Small tables with named rows and columns. After each table, cells are looked up by row and column.

gok =
	sodivuk	nomabi	lumese	vute	bosa	defo	dinumud	zudaso	zazu	vone
kivafik	57659	58350	55710	59337	66302	45823	51230	54163	50350	58068
zabid	59113	62073	49934	59273	65819	44920	48733	50873	48645	59802
pif	62793	50664	49973	56272	42069	41852	39270	37936	41705	69089
dud	75075	45437	44521	61706	24496	33766	23675	19815	28044	84511
tep	55189	49236	53667	58026	47014	66849	58658	57127	56279	45876
zer	69738	47182	43786	76601	47641	63889	46497	46467	39422	45374
rokugur	65045	60784	39145	65846	49138	68189	53024	49902	50996	51111
feduf	29529	63545	60724	16814	52525	44242	63453	60464	75092	64500
nopunik	44250	70334	58268	52567	88988	56434	70114	75247	67988	42053
roga	69161	36920	48312	84560	45859	78063	53736	54631	40876	28677
taketu	68188	51043	46753	73191	53906	56273	45776	46917	40531	51348
kibek	26221	49904	74957	25521	50121	73213	83388	80781	87503	40446
kal	60399	65886	42477	59257	60451	53706	50678	50109	51101	57726
dugom	62548	55069	42958	64368	49331	61607	50166	48668	47587	50199

nopunik, vone -> 42053
taketu, dinumud -> 45776
rokugur, defo -> 68189
kibek, bosa -> 50121
rokugur, sodivuk -> 65045
tep, nomabi -> 49236
nopunik, zudaso -> 75247
nopunik, defo -> 56434
kibek, vute -> 25521
zabid, lumese -> 49934
zer, dinumud -> 46497
kibek, dinumud -> 83388

saf:
	zisakal	rivobob	mor	fal	fepabov
tapar	1249	4243	6799	6207	2412
rodeta	7230	5891	3831	1111	4289
penami	3838	2372	2320	676	3873
lobu	2973	4351	6562	1867	4646
mavis	2116	3443	7070	3603	5906
zavuda	3101	1799	6486	1423	6310
fuveg	4167	3764	6827	5363	6543
nibazes	8042	4214	4112	2438	2555
div	4694	5214	6871	5374	2507

What is the mor of tapar in saf? 6799
What is the zisakal of tapar in saf? 1249
What is the fal of div in saf? 5374
What is the zisakal of rodeta in saf? 7230
What is the mor of penami in saf? 2320
What is the rivobob of zavuda in saf? 1799
What is the rivobob of div in saf? 5214
What is the fal of rodeta in saf? 1111
What is the zisakal of lobu in saf? 2973
What is the mor of rodeta in saf? 3831
What is the rivobob of mavis in saf? 3443
What is the zisakal of fuveg in saf? 4167

Table dunu
|  | balezu | dev | dif | gise | zosa | retide | kob | vuraf |
|---|---|---|---|---|---|---|---|---|
| vig | 147 | 144 | 92 | 75 | 80 | 68 | 65 | 140 |
| kar | 151 | 132 | 108 | 90 | 92 | 96 | 92 | 127 |
| lom | 157 | 130 | 117 | 81 | 76 | 94 | 91 | 118 |
| develi | 167 | 129 | 191 | 149 | 128 | 182 | 168 | 116 |
| fus | 180 | 138 | 130 | 126 | 135 | 149 | 118 | 145 |
| puzodo | 59 | 218 | 157 | 200 | 193 | 96 | 187 | 214 |

What is the retide of lom in dunu? 94
What is the zosa of develi in dunu? 128
What is the retide of puzodo in dunu? 96
What is the dev of lom in dunu? 130
What is the gise of kar in dunu? 90
What is the dif of fus in dunu? 130
What is the zosa of vig in dunu? 80
What is the retide of develi in dunu? 182
What is the gise of puzodo in dunu? 200
What is the balezu of kar in dunu? 151
What is the zosa of puzodo in dunu? 193
What is the dev of develi in dunu? 129
What is the balezu of fus in dunu? 180
What is the kob of lom in dunu? 91
What is the vuraf of develi in dunu? 116
What is the balezu of vig in dunu? 147
What is the balezu of develi in dunu? 167
What is the zosa of fus in dunu? 135

Table gifo
         funal  vol  balu  tilib  misi
mobazo      94  172   135    144   101
fes        101  142   106     98   101
duf         99  227    70     95   102
lom        106    0    58     92   100
miv        103   20    73     87   100
fub        100  222    93     99   102
pav        100   65   131     86   100
dafumun    101   40   123     78   100

vol of duf = 227
misi of mobazo = 101
vol of pav = 65
balu of miv = 73
tilib of fes = 98
tilib of lom = 92
vol of fes = 142
tilib of fub = 99
misi of dafumun = 100
vol of mobazo = 172
balu of pav = 131

rov:
	fesiva	poti	gupele	toba	ratir	ziko	kav
sizite	7.8	7.5	1.0	4.9	7.4	8.0	4.7
tosud	4.4	6.0	7.8	5.8	4.1	3.8	6.5
kir	5.5	4.8	6.9	5.6	5.7	6.8	4.9

kir, kav: 4.9
kir, ziko: 6.8
kir, gupele: 6.9
sizite, toba: 4.9
kir, fesiva: 5.5
sizite, kav: 4.7
sizite, poti: 7.5
tosud, toba: 5.8
tosud, ratir: 4.1
sizite, ratir: 7.4
Row with the largest ratir: sizite

mudor.tsv
	vad	vedame	fibo	nirim	teru	mokiv	vuke
dibaf	-0.1	-0.1	0.2	0.1	0.2	-0.1	-0.1
dedep	0.1	-0.2	-0.1	0.0	0.2	0.2	0.0
lilen	0.0	-0.4	-0.1	-0.2	0.2	-0.2	-0.1
logok	0.0	0.1	-0.1	0.0	0.4	0.0	-0.3
nefeva	-0.1	0.0	0.0	0.1	0.2	0.1	-0.1
nup	0.0	0.5	0.1	0.0	0.0	-0.2	-0.1
bag	-0.1	-0.6	0.1	-0.1	0.0	0.3	0.1
magug	-0.1	-0.5	0.0	-0.1	0.0	0.0	0.0
muz	0.2	-0.2	0.0	-0.1	-0.1	-0.5	0.0
nom	0.0	0.2	0.1	-0.1	0.0	0.1	-0.1
ver	0.1	-0.5	0.1	-0.1	-0.1	0.1	0.0
sar	0.1	0.2	0.1	0.0	0.2	0.1	-0.1

What is the mokiv of bag in mudor?
0.3
What is the vad of nup in mudor?
0.0
What is the vedame of ver in mudor?
-0.5
What is the fibo of ver in mudor?
0.1
What is the vuke of lilen in mudor?
-0.1
What is the teru of lilen in mudor?
0.2
What is the nirim of lilen in mudor?
-0.2
What is the vedame of sar in mudor?
0.2
What is the mokiv of sar in mudor?
0.1
What is the teru of muz in mudor?
-0.1
What is the nirim of nup in mudor?
0.0
What is the vuke of nefeva in mudor?
-0.1
What is the fibo of bag in mudor?
0.1
What is the fibo of sar in mudor?
0.1
What is the mokiv of nup in mudor?
-0.2
What is the nirim of bag in mudor?
-0.1
What is the vad of lilen in mudor?
0.0

nep.csv
,rizut,sov,fogoli,sapadi,zoku
mobe,163,106,171,168,109
nam,230,92,159,207,108
kozu,159,130,153,175,126
bib,148,89,190,178,85
sobi,102,201,164,63,211
lar,98,195,141,85,194
tatamez,177,95,187,206,92

sov of nam is 92
sov of mobe is 106
rizut of tatamez is 177
sapadi of lar is 85
sapadi of tatamez is 206
fogoli of kozu is 153
rizut of kozu is 159
sapadi of mobe is 168
sov of lar is 195
zoku of nam is 108
fogoli of bib is 190
rizut of lar is 98
fogoli of sobi is 164
rizut of mobe is 163
sapadi of kozu is 175
sapadi of nam is 207
zoku of sobi is 211
zoku of lar is 194

kur:
	pozaso	rapa
zif	94.0	-31.9
pelim	43.9	-78.9
som	88.3	-42.1
nipumit	81.8	-51.7
kelig	54.4	-73.8
dibebi	64.7	-67.4
kotele	33.0	-82.8

rapa of kelig = -73.8
pozaso of nipumit = 81.8
rapa of pelim = -78.9
pozaso of zif = 94.0
pozaso of kelig = 54.4
rapa of kotele = -82.8
rapa of som = -42.1
pozaso of kotele = 33.0
rapa of zif = -31.9
rapa of dibebi = -67.4
pozaso of pelim = 43.9
rapa of nipumit = -51.7
pozaso of dibebi = 64.7
pozaso of som = 88.3

ripiv:
	kotokef	putif	rom	sovi	kub	takunod	pumeku
mugogu	1259	7664	2226	670	4009	5806	-2493
dop	4664	2731	1797	1790	2420	2128	-1578
gofune	5293	3925	-1816	1329	4254	6560	-2313
lifoz	2609	2958	1758	-1399	7375	-2314	-6051

What is the rom of dop in ripiv? 1797
What is the takunod of gofune in ripiv? 6560
What is the pumeku of mugogu in ripiv? -2493
What is the pumeku of gofune in ripiv? -2313
What is the rom of gofune in ripiv? -1816
What is the kotokef of lifoz in ripiv? 2609
What is the kotokef of dop in ripiv? 4664
What is the pumeku of dop in ripiv? -1578
What is the takunod of dop in ripiv? 2128
What is the kotokef of gofune in ripiv? 5293
What is the sovi of dop in ripiv? 1790
What is the putif of mugogu in ripiv? 7664
What is the kotokef of mugogu in ripiv? 1259
What is the kub of gofune in ripiv? 4254
What is the sovi of lifoz in ripiv? -1399
What is the putif of gofune in ripiv? 3925
What is the takunod of mugogu in ripiv? 5806
What is the kub of dop in ripiv? 2420

Table ven
fields: gotoki, mub, fuv
sune: [669, 234, 604]
zopebur: [690, 244, 627]
goz: [639, 224, 572]
vit: [862, 454, 879]
tipen: [579, 231, 509]
duvob: [842, 404, 833]
foz: [734, 273, 677]
lud: [732, 271, 676]
foput: [866, 495, 909]
rozefug: [847, 413, 842]

What is the fuv of duvob in ven?
833
What is the gotoki of tipen in ven?
579
What is the gotoki of foput in ven?
866
What is the fuv of lud in ven?
676
What is the fuv of foz in ven?
677
What is the gotoki of zopebur in ven?
690
What is the gotoki of lud in ven?
732
What is the gotoki of vit in ven?
862
What is the mub of tipen in ven?
231
What is the mub of vit in ven?
454

zus =
	suku	namobuz	mazuzo
buke	5.100	-4.147	6.749
tabuz	2.894	-5.460	-4.671
filidaf	-4.164	-7.127	-0.368
badem	-2.833	-2.919	-2.747
busami	-2.485	-2.811	-2.943
dogan	-2.712	-2.677	-2.823

filidaf, suku -> -4.164
buke, namobuz -> -4.147
dogan, namobuz -> -2.677
busami, mazuzo -> -2.943
busami, suku -> -2.485
dogan, mazuzo -> -2.823
busami, namobuz -> -2.811
badem, suku -> -2.833
filidaf, mazuzo -> -0.368
tabuz, suku -> 2.894
badem, namobuz -> -2.919
dogan, suku -> -2.712
filidaf, namobuz -> -7.127
badem, mazuzo -> -2.747
buke, suku -> 5.100
buke, mazuzo -> 6.749
tabuz, namobuz -> -5.460

